Here is a tiny trained network, its code and every weight. The questions are about switching its units off for an input and a class, where a switched-off unit gives its printed mean instead of its output.

import numpy as np


def w(rows, s, z=0):
    codes = np.array(rows[::2]) - 128.0
    scale = np.full(codes.shape[1], s)
    scale[-1] = z or s
    return codes * scale


def norm(h):
    return h / np.sqrt((h * h).mean(-1, keepdims=True) + 1e-5)


def f(y):
    return y / 2 * (1 + np.tanh(0.7978845608 * (y + 0.044715 * y**3)))


def log_softmax(a):
    a = a - a.max(-1, keepdims=True)
    return a - np.log(np.exp(a).sum(-1, keepdims=True))


def net(x, mask):
    res = np.array(x, float).reshape(1, 4) / 4 @ E
    u = 0
    for l in range(3):
        y = f(norm(res) @ A[l][:, :-1].T + A[l][:, -1])
        res = res + np.where(mask[u : u + 4], y, B[l][:, -1]) @ B[l][:, :-1]
        u += 4
    return log_softmax(norm(res)[-1] @ U[:, :-1].T + U[:, -1])


A, B = {}, {}
E = w([
[143,91,130,196,149,129],'x0',
[173,138,133,140,125,151],'x1',
[249,151,133,196,113,67],'x2',
[106,132,149,106,79,123],'x3',
],0.013)
A[0] = w([
[244,201,116,202,114,3,89],'L0N0',
[173,97,146,209,185,183,253],'L0N1',
[145,240,49,40,128,98,22],'L0N2',
[139,91,52,88,191,165,34],'L0N3',
],0.0067,0.0014)
B[0] = w([
[63,180,156,99,108,237,253],'L0N0',
[75,84,222,70,153,120,187],'L0N1',
[169,5,91,102,178,105,166],'L0N2',
[97,169,92,81,169,150,146],'L0N3',
],0.011,0.0072)
A[1] = w([
[2,82,86,94,142,67,254],'L1N0',
[118,153,167,117,16,87,231],'L1N1',
[146,137,155,57,146,169,18],'L1N2',
[114,44,177,199,175,105,166],'L1N3',
],0.0075,0.00078)
B[1] = w([
[253,221,146,144,99,129,253],'L1N0',
[75,127,114,87,249,88,162],'L1N1',
[117,87,143,107,30,87,189],'L1N2',
[212,87,202,83,53,85,159],'L1N3',
],0.012,0.0066)
A[2] = w([
[126,143,128,126,128,144,16],'L2N0',
[154,85,103,175,91,144,224],'L2N1',
[104,165,71,56,110,126,151],'L2N2',
[250,124,126,89,126,79,253],'L2N3',
],0.011,0.0024)
B[2] = w([
[154,186,74,131,136,132,127],'L2N0',
[61,98,188,147,101,171,125],'L2N1',
[101,149,166,128,124,127,242],'L2N2',
[1,95,192,117,81,139,254],'L2N3',
],0.012,0.0069)
U = w([
[117,142,214,106,61,168,254],'0',
[148,237,158,149,136,208,246],'1',
[101,130,225,76,165,127,242],'2',
[112,63,221,110,76,106,224],'3',
[78,104,82,189,62,159,21],'4',
[255,180,32,213,179,59,1],'5',
[196,77,147,134,169,108,1],'6',
],0.0089,0.0032)

Each question gives the input, the list of numbers given to net, and the class t.
The units are the neurons (one row each of A and B). Each row of codes is followed by its name. A weight is (code - 128) times the scale printed after its matrix; where a second scale follows, it is the last column's (A, B and U).
mask holds one flag per neuron, layer by layer. A switched-off neuron (its flag False) gives its mean, the last column of its row in B, instead of its output. The means were averaged over made-up inputs and are rounded, as every weight is.
A unit's drop is (log p(t) with every unit on - log p(t) with that unit switched off) / (log p(t) with every unit on - log p(t) with every unit switched off).
The circuit of an input: a set's keep is (log p(t) with only the set's units on - log p(t) with every unit switched off) / (log p(t) with every unit on - log p(t) with every unit switched off). Starting from all 12 units, units are removed one at a time, each time the one whose removal leaves the highest keep (on an exact tie, the one counted first), for as long as the keep stays at least 0.8.
units of the circuit, in order: the units of the circuit, biggest drop first
unit that matters most: the unit with the biggest drop
top k neurons: the k neurons with the biggest drops, biggest first
k most important neurons of layer l: the k neurons of layer l with the biggest drops, biggest first
drop of u: that unit's drop, to one decimal
input [-3,-4,-6,0], class 1: units of the circuit, in order	(L1N0 L0N1 L2N3)
input [-6,4,1,-4], class 3: unit that matters most	L0N2
input [1,2,-7,-4], class 1: top 3 neurons	(L2N3 L1N0 L0N0)
input [1,-2,7,-6], class 1: top 2 neurons	(L0N0 L2N3)
input [1,1,5,5], class 1: units of the circuit, in order	(L0N0 L2N3 L1N3)
input [4,7,-8,5], class 1: 2 most important neurons of layer 2	(L2N3 L2N0)
input [1,4,0,6], class 2: top 2 neurons	(L1N1 L0N0)
input [-2,-2,-5,1], class 1: 2 most important neurons of layer 0	(L0N1 L0N2)
input [-2,-1,-7,-3], class 1: top 4 neurons	(L1N0 L2N3 L1N3 L0N1)
input [4,3,-5,3], class 1: 2 most important neurons of layer 0	(L0N2 L0N1)
input [2,3,-7,6], class 1: top 3 neurons	(L2N3 L1N0 L0N1)
input [1,3,-7,4], class 1: drop of L0N1	0.3
input [-3,4,-8,-5], class 1: drop of L0N1	0.2
input [3,-6,-7,-7], class 1: drop of L1N0	0.5
